Below are the code and all the weights of a small trained network. Each question names an input and a target symbol and asks about switching units off, where a switched-off unit gives its printed mean instead of its output.

import numpy as np


def w(rows, s, z=0):
    codes = np.array(rows[::2]) - 128.0
    scale = np.full(codes.shape[1], s)
    scale[-1] = z or s
    return codes * scale


def f(y):
    return y / 2 * (1 + np.tanh(0.7978845608 * (y + 0.044715 * y**3)))


def softmax(a):
    e = np.exp(a - a.max(-1, keepdims=True))
    return e / e.sum(-1, keepdims=True)


def log_softmax(a):
    a = a - a.max(-1, keepdims=True)
    return a - np.log(np.exp(a).sum(-1, keepdims=True))


def net(x, mask):
    ids = ['ΘΛΞαβζω'.index(c) for c in x.split()]
    T = len(ids)
    res = E[ids] + P[:T]
    q, k, v = (res @ M[0].T for M in (Q, K, V))
    z = softmax(np.where(np.tri(T) > 0, q @ k.T / 3**0.5, -1e9)) @ v
    res = res + np.where(mask[0], z, O[0][:, -1]) @ O[0][:, :-1]
    y = f(res @ A[0][:, :-1].T + A[0][:, -1])
    res = res + np.where(mask[1:9], y, B[0][:, -1]) @ B[0][:, :-1]
    return log_softmax(res[-1] @ U[:, :-1].T + U[:, -1])


Q, K, V, O, A, B = {}, {}, {}, {}, {}, {}
E = w([
[235,168,204,228,236,61,92],'Θ',
[155,157,76,115,93,143,249],'Λ',
[146,227,106,226,195,131,137],'Ξ',
[160,114,149,170,63,131,65],'α',
[34,154,56,1,121,34,114],'β',
[188,231,104,50,128,86,229],'ζ',
[219,101,141,100,34,73,84],'ω',
],0.016)
P = w([
[135,5,119,129,163,148,165],'0',
[135,75,123,108,119,139,170],'1',
[144,71,143,148,217,115,33],'2',
[84,6,135,143,78,57,187],'3',
[144,140,118,98,97,126,171],'4',
[143,125,116,125,178,112,31],'5',
[102,74,132,158,63,52,175],'6',
[161,202,105,96,76,126,156],'7',
[151,181,91,115,147,114,20],'8',
[125,133,110,154,51,82,136],'9',
[179,238,89,118,89,139,146],'10',
[149,160,70,120,140,131,19],'11',
],0.016)
Q[0] = w([
[113,129,77,185,90,2,184],'h0',
[96,132,134,16,138,253,76],'h0',
[200,154,127,86,154,201,172],'h0',
],0.0097)
K[0] = w([
[204,225,26,104,47,50,77],'h0',
[137,1,113,101,214,180,179],'h0',
[127,96,81,155,176,140,172],'h0',
],0.0096)
V[0] = w([
[170,183,243,244,76,141,145],'h0',
[254,166,68,163,99,81,135],'h0',
[104,204,60,172,188,112,168],'h0',
],0.008)
O[0] = w([
[180,93,188,218,190,191,62,168],'h0',
[106,2,98,11,75,107,179,248],'h0',
[33,108,142,162,222,163,148,170],'h0',
],0.0097,0.012)
A[0] = w([
[160,165,194,117,163,199,197,88],'n0',
[122,81,129,91,75,140,183,165],'n1',
[98,139,162,149,131,167,24,43],'n2',
[134,147,119,218,44,249,216,174],'n3',
[150,108,173,114,159,152,229,58],'n4',
[232,96,183,136,107,101,196,116],'n5',
[139,115,188,149,127,46,52,254],'n6',
[154,140,116,117,36,134,97,133],'n7',
],0.011,0.0046)
B[0] = w([
[131,136,104,168,163,118,136,151],'n0',
[148,129,114,160,118,87,133,238],'n1',
[162,132,57,144,135,139,143,149],'n2',
[76,135,115,121,107,144,1,152],'n3',
[123,101,102,90,130,165,162,196],'n4',
[145,151,133,113,136,150,106,255],'n5',
[102,137,109,120,106,136,138,246],'n6',
[102,143,152,112,166,105,124,178],'n7',
],0.02,0.013)
U = w([
[145,148,173,48,187,159,119,164],'Θ',
[120,147,95,104,55,186,106,58],'Λ',
[1,105,161,98,141,145,118,134],'Ξ',
[117,155,179,108,68,151,58,255],'α',
[105,182,104,168,159,90,128,126],'β',
[140,84,131,161,97,114,175,163],'ζ',
[212,130,107,140,159,70,76,17],'ω',
],0.011,0.0056)

Each question gives the input, a string of symbols that net reads in full, and the target symbol t.
The units are the heads (3 rows each of Q, K, V and O) and the neurons (one row each of A and B). Each row of codes is followed by its name. A weight is (code - 128) times the scale printed after its matrix; where a second scale follows, it is the last column's (O, A, B and U).
mask holds one flag per unit, heads first, then neurons. A switched-off unit (its flag False) gives its mean, the last column of its rows in O or B, instead of its output. The means were averaged over made-up inputs and are rounded, as every weight is.
A unit's drop is (log p(t) with every unit on - log p(t) with that unit switched off) / (log p(t) with every unit on - log p(t) with every unit switched off).
The circuit of an input: a set's keep is (log p(t) with only the set's units on - log p(t) with every unit switched off) / (log p(t) with every unit on - log p(t) with every unit switched off). Starting from all 9 units, units are removed one at a time, each time the one whose removal leaves the highest keep (on an exact tie, the one counted first), for as long as the keep stays at least 0.8.
units of the circuit, in order: the units of the circuit, biggest drop first
unit that matters most: the unit with the biggest drop
k most important neurons: the k neurons with the biggest drops, biggest first
drop of u: that unit's drop, to one decimal
input Ξ β Λ Θ Ξ β ζ α, target α: units of the circuit, in order : [n3; n4]
input Λ Θ α α β Θ ζ Θ ω Ξ, target ω: units of the circuit, in order : [h0; n1; n6]
input ζ ζ Λ Λ Θ α Λ, target α: units of the circuit, in order : [n3; h0]
input ω ω Θ Θ Θ Θ Λ Θ Λ, target ω: unit that matters most : n6
input ω ω β α, target ω: units of the circuit, in order : [h0; n1; n5]
input β Θ α β Ξ ζ Θ α Λ Λ, target α: units of the circuit, in order : [n3; n6]
input Θ ω β Ξ Θ α β ζ ω α, target ω: units of the circuit, in order : [h0; n1; n7]
input Θ ζ ω Θ Ξ Λ Ξ, target Ξ: units of the circuit, in order : [h0; n1]
input Θ Ξ Θ Λ ω ω Ξ, target ω: units of the circuit, in order : [h0; n1; n5]
input Θ ω ζ Θ, target ω: units of the circuit, in order : [h0; n5]
input Λ Θ ω, target α: units of the circuit, in order : [n6; h0; n4; n2]
input Θ Θ β Θ Ξ Ξ Θ α β α, target β: units of the circuit, in order : [h0; n7; n1]
input β Θ Θ ζ Λ β Λ, target β: units of the circuit, in order : [h0; n1]
input ζ β α, target Λ: unit that matters most : n6
input Λ ω Λ Θ, target ω: 4 most important neurons : [n1; n5; n3; n4]
input β Ξ β Θ Ξ Λ, target ζ: 4 most important neurons : [n5; n3; n7; n6]
input α ζ α α Θ, target Θ: 2 most important neurons : [n1; n5]
input Λ α Θ Ξ Θ Θ Ξ Λ α β, target β: 3 most important neurons : [n1; n7; n4]
input ω Λ Θ ζ Θ β α, target β: 3 most important neurons : [n7; n1; n4]
input Ξ Ξ α ζ Θ ω β, target ω: unit that matters most : n1
input Ξ Ξ Ξ Θ Θ Ξ Θ Ξ Θ, target β: 2 most important neurons : [n2; n6]
input α Θ Ξ Θ ω Ξ β, target ω: drop of n1 : 0.5
input Ξ Ξ Λ Θ, target Ξ: drop of n6 : 0.2
input Ξ β Θ Θ, target β: drop of n4 : 0.1
input β Θ Θ Θ Θ Θ Ξ Λ Θ Ξ, target Ξ: drop of h0 : 0.6
